Below are the code and all the weights of a small trained network. Each question names an input and a class and asks about switching units off, where a switched-off unit gives its printed mean instead of its output.

import numpy as np


def w(rows, s, z=0):
    codes = np.array(rows[::2]) - 128.0
    scale = np.full(codes.shape[1], s)
    scale[-1] = z or s
    return codes * scale


def f(y):
    return np.maximum(y, 0)


def log_softmax(a):
    a = a - a.max(-1, keepdims=True)
    return a - np.log(np.exp(a).sum(-1, keepdims=True))


def net(x, mask):
    res = np.array(x, float).reshape(1, 3) / 4 @ E
    y = f(res @ A[0][:, :-1].T + A[0][:, -1])
    res = res + np.where(mask, y, B[0][:, -1]) @ B[0][:, :-1]
    return log_softmax(res[-1] @ U[:, :-1].T + U[:, -1])


A, B = {}, {}
E = w([
[15,105,14],'x0',
[110,246,182],'x1',
[140,161,19],'x2',
],0.012)
A[0] = w([
[113,54,213,154],'neuron 1',
[13,195,69,179],'neuron 2',
[36,183,117,188],'neuron 3',
[98,18,115,254],'neuron 4',
[248,236,175,140],'neuron 5',
[87,129,171,122],'neuron 6',
],0.013,0.0049)
B[0] = w([
[205,206,175,196],'neuron 1',
[82,29,107,213],'neuron 2',
[8,40,151,182],'neuron 3',
[185,137,78,207],'neuron 4',
[14,240,155,254],'neuron 5',
[145,89,147,151],'neuron 6',
],0.014,0.018)
U = w([
[219,126,120,70],'0',
[45,169,129,149],'1',
[174,109,98,39],'2',
[90,90,183,23],'3',
[39,5,85,254],'4',
[171,66,37,222],'5',
],0.013,0.0024)

Each question gives the input, the list of numbers given to net, and the class t.
The units are the neurons (one row each of A and B). Each row of codes is followed by its name. A weight is (code - 128) times the scale printed after its matrix; where a second scale follows, it is the last column's (A, B and U).
mask holds one flag per neuron, in row order. A switched-off neuron (its flag False) gives its mean, the last column of its row in B, instead of its output. The means were averaged over made-up inputs and are rounded, as every weight is.
A unit's drop is (log p(t) with every unit on - log p(t) with that unit switched off) / (log p(t) with every unit on - log p(t) with every unit switched off).
The circuit of an input: a set's keep is (log p(t) with only the set's units on - log p(t) with every unit switched off) / (log p(t) with every unit on - log p(t) with every unit switched off). Starting from all 6 units, units are removed one at a time, each time the one whose removal leaves the highest keep (on an exact tie, the one counted first), for as long as the keep stays at least 0.8.
circuit, biggest first: the units of the circuit, biggest drop first
top k neurons: the k neurons with the biggest drops, biggest first
drop of u: that unit's drop, to one decimal
input [-4,-3,-4], class 0: top neuron -> neuron 1
input [7,-8,0], class 5: top 2 neurons -> neuron 4; neuron 5
input [1,5,-8], class 3: top 4 neurons -> neuron 6; neuron 5; neuron 3; neuron 4
input [3,-3,-2], class 5: circuit, biggest first -> neuron 5; neuron 4
input [-6,-5,-2], class 0: circuit, biggest first -> neuron 1; neuron 3
input [-3,-7,3], class 5: top 2 neurons -> neuron 5; neuron 1
input [5,-8,5], class 5: top 2 neurons -> neuron 4; neuron 5
input [-2,-5,8], class 5: top 2 neurons -> neuron 5; neuron 1
input [7,8,1], class 4: drop of neuron 2 -> 0.0
input [-3,-2,-2], class 0: drop of neuron 5 -> 0.3
input [4,-7,0], class 5: drop of neuron 4 -> 0.2
